Below is a small trained network, with its code and all its weights. Each question gives an input and a target symbol and asks what happens when units are switched off, that is, made to give their printed mean instead of their output.

import numpy as np


def w(rows, s, z=0):
    codes = np.array(rows[::2]) - 128.0
    scale = np.full(codes.shape[1], s)
    scale[-1] = z or s
    return codes * scale


def norm(h):
    return h / np.sqrt((h * h).mean(-1, keepdims=True) + 1e-5)


def f(y):
    return y / 2 * (1 + np.tanh(0.7978845608 * (y + 0.044715 * y**3)))


def softmax(a):
    e = np.exp(a - a.max(-1, keepdims=True))
    return e / e.sum(-1, keepdims=True)


def log_softmax(a):
    a = a - a.max(-1, keepdims=True)
    return a - np.log(np.exp(a).sum(-1, keepdims=True))


def net(x, mask):
    ids = ['αβγδεζηλπστφψω'.index(c) for c in x.split()]
    T = len(ids)
    res = E[ids] + P[:T]
    r = norm(res)
    for j in range(3):
        rows = slice(4 * j, 4 * j + 4)
        q, k, v = (r @ M[0][rows].T for M in (Q, K, V))
        z = softmax(np.where(np.tri(T) > 0, q @ k.T / 4**0.5, -1e9)) @ v
        o = O[0][rows]
        res = res + np.where(mask[j], z, o[:, -1]) @ o[:, :-1]
    y = f(norm(res) @ A[0][:, :-1].T + A[0][:, -1])
    res = res + np.where(mask[3:7], y, B[0][:, -1]) @ B[0][:, :-1]
    return log_softmax(norm(res)[-1] @ U[:, :-1].T + U[:, -1])


Q, K, V, O, A, B = {}, {}, {}, {}, {}, {}
E = w([
[129,164,62,154,140,151,121,138],'α',
[139,77,93,142,117,211,138,79],'β',
[117,171,37,96,137,167,107,76],'γ',
[147,135,82,103,134,219,138,169],'δ',
[108,86,123,160,151,180,156,169],'ε',
[101,85,129,84,138,183,159,171],'ζ',
[118,164,104,194,107,201,139,113],'η',
[127,98,77,106,149,148,129,121],'λ',
[77,108,154,131,111,116,41,107],'π',
[109,152,127,135,186,214,127,136],'σ',
[99,119,6,156,168,141,139,84],'τ',
[85,175,84,161,138,186,153,167],'φ',
[98,154,68,110,161,123,135,185],'ψ',
[118,105,38,138,87,119,147,134],'ω',
],0.015)
P = w([
[172,142,212,115,103,58,118,123],'0',
[89,164,81,58,61,162,229,134],'1',
[25,164,102,23,17,184,209,89],'2',
[77,158,76,94,97,206,181,228],'3',
[98,131,78,155,117,204,148,217],'4',
[62,166,74,120,108,218,164,226],'5',
[83,119,80,112,155,210,157,223],'6',
[89,137,60,114,163,202,101,213],'7',
[91,135,65,125,171,224,93,189],'8',
[19,95,53,131,165,169,144,235],'9',
[2,68,42,121,176,158,126,203],'10',
],0.0089)
Q[0] = w([
[46,105,74,94,35,159,53,154],'H1',
[107,105,14,114,106,255,108,156],'H1',
[214,113,216,137,127,46,106,51],'H1',
[160,165,192,130,118,55,145,100],'H1',
[62,111,78,94,104,208,39,132],'H2',
[32,123,13,90,83,191,93,153],'H2',
[120,117,96,136,167,150,145,138],'H2',
[157,83,130,194,153,120,26,194],'H2',
[141,120,92,149,198,116,128,209],'H3',
[180,142,86,153,130,99,182,75],'H3',
[203,130,212,204,177,64,128,145],'H3',
[135,171,193,111,109,110,162,102],'H3',
],0.012)
K[0] = w([
[106,130,183,163,145,148,62,146],'H1',
[139,118,188,132,128,95,47,135],'H1',
[134,148,75,121,145,166,247,144],'H1',
[166,125,114,92,137,150,203,147],'H1',
[203,125,166,142,158,50,129,141],'H2',
[214,108,160,121,190,103,154,131],'H2',
[142,151,119,94,125,127,127,80],'H2',
[80,88,178,93,122,92,64,114],'H2',
[130,138,153,102,162,160,175,141],'H3',
[80,118,162,122,121,157,95,180],'H3',
[94,115,85,115,115,207,176,161],'H3',
[69,121,99,105,70,125,110,125],'H3',
],0.015)
V[0] = w([
[5,123,148,62,70,165,167,117],'H1',
[112,164,152,141,157,170,125,90],'H1',
[190,105,138,105,173,178,116,132],'H1',
[77,156,143,70,69,113,41,93],'H1',
[220,140,76,130,89,129,161,143],'H2',
[73,196,29,144,129,149,166,124],'H2',
[138,160,154,182,194,50,85,167],'H2',
[184,136,123,164,208,162,176,173],'H2',
[155,72,69,107,227,113,168,83],'H3',
[200,179,125,169,176,150,146,109],'H3',
[103,79,85,239,73,144,158,91],'H3',
[69,145,73,79,107,182,147,170],'H3',
],0.016)
O[0] = w([
[103,185,126,126,143,249,109,126,241],'H1',
[131,176,166,156,123,120,171,109,138],'H1',
[179,105,152,124,144,79,125,89,91],'H1',
[173,176,108,152,83,205,159,153,247],'H1',
[129,102,122,124,59,117,35,154,155],'H2',
[123,130,112,95,47,120,163,63,107],'H2',
[95,33,90,182,151,181,159,163,114],'H2',
[103,68,161,139,129,155,86,71,143],'H2',
[134,148,72,171,119,146,87,64,80],'H3',
[122,169,227,178,135,152,131,117,132],'H3',
[53,165,91,165,153,90,125,163,89],'H3',
[63,106,134,11,135,139,122,114,144],'H3',
],0.015,0.011)
A[0] = w([
[70,215,71,208,96,244,218,235,254],'N1',
[135,87,100,124,215,235,70,145,82],'N2',
[73,125,86,186,73,124,49,39,67],'N3',
[124,56,212,2,221,216,250,182,39],'N4',
],0.009,0.0036)
B[0] = w([
[142,194,150,70,124,249,119,194,249],'N1',
[165,207,114,102,214,172,160,162,178],'N2',
[97,170,128,188,114,204,172,63,149],'N3',
[112,213,57,138,133,43,170,30,213],'N4',
],0.013,0.016)
U = w([
[102,28,163,173,57,183,143,161,182],'α',
[122,250,125,139,144,76,65,107,166],'β',
[242,203,133,94,10,140,209,105,46],'γ',
[154,112,186,28,119,144,48,91,228],'δ',
[21,90,124,137,249,161,70,130,214],'ε',
[132,203,56,21,245,132,102,48,3],'ζ',
[43,179,219,123,117,117,162,177,53],'η',
[229,111,59,159,134,167,54,77,91],'λ',
[159,154,72,128,148,115,227,154,129],'π',
[155,149,202,166,172,173,205,27,84],'σ',
[63,176,44,205,108,149,136,41,215],'τ',
[3,169,133,34,140,124,223,72,104],'φ',
[128,33,42,55,134,208,175,80,84],'ψ',
[62,121,30,55,98,126,53,191,187],'ω',
],0.0083,0.0019)

Each question gives the input, a string of symbols that net reads in full, and the target symbol t.
The units are the heads (4 rows each of Q, K, V and O) and the neurons (one row each of A and B). Each row of codes is followed by its name. A weight is (code - 128) times the scale printed after its matrix; where a second scale follows, it is the last column's (O, A, B and U).
mask holds one flag per unit, heads first, then neurons. A switched-off unit (its flag False) gives its mean, the last column of its rows in O or B, instead of its output. The means were averaged over made-up inputs and are rounded, as every weight is.
A unit's drop is (log p(t) with every unit on - log p(t) with that unit switched off) / (log p(t) with every unit on - log p(t) with every unit switched off).
The circuit of an input: a set's keep is (log p(t) with only the set's units on - log p(t) with every unit switched off) / (log p(t) with every unit on - log p(t) with every unit switched off). Starting from all 7 units, units are removed one at a time, each time the one whose removal leaves the highest keep (on an exact tie, the one counted first), for as long as the keep stays at least 0.8.
units of the circuit, in order: the units of the circuit, biggest drop first
most important unit: the unit with the biggest drop
which heads matter: for each layer, one digit per head in row order, 1 if its drop is at least 0.15 and else 0, layers parted by /
input τ ω π φ π, target τ: which heads matter	011
input β η ε, target β: most important unit	H2
input τ β λ τ, target τ: which heads matter	101
input β φ ζ γ α λ δ ψ σ ω α, target β: which heads matter	111
input δ ω σ, target δ: which heads matter	110
input λ β δ δ γ η ε ε σ δ, target λ: units of the circuit, in order	H3, H1
input π δ π α, target π: which heads matter	011
input ω ε α η δ δ, target ω: units of the circuit, in order	H1, H2
input π ω δ, target γ: units of the circuit, in order	H2, H3
input γ δ λ δ ζ φ, target γ: which heads matter	110
input ω δ δ, target ω: units of the circuit, in order	H1, H3
input δ τ ε ψ σ β ψ γ λ, target δ: units of the circuit, in order	H2, H1
input ε α ζ η, target ε: units of the circuit, in order	H1, H2
input τ ψ η λ, target τ: most important unit	H3
input λ ζ φ ω σ ω τ, target λ: which heads matter	101
input β α α ε τ φ, target β: which heads matter	111
input γ σ φ γ η, target γ: units of the circuit, in order	H2, H1
input ε λ ω ε λ ω ω τ α, target ε: units of the circuit, in order	H1, H2
input η α σ, target η: which heads matter	101
input π π π τ δ π ω λ ω, target π: units of the circuit, in order	H2
input φ η η ζ δ ω, target φ: units of the circuit, in order	H3, H1, H2
input γ α φ π σ ω ψ π π σ ζ, target γ: which heads matter	010
input ω ε τ λ π ζ σ π α ω τ, target ω: which heads matter	011
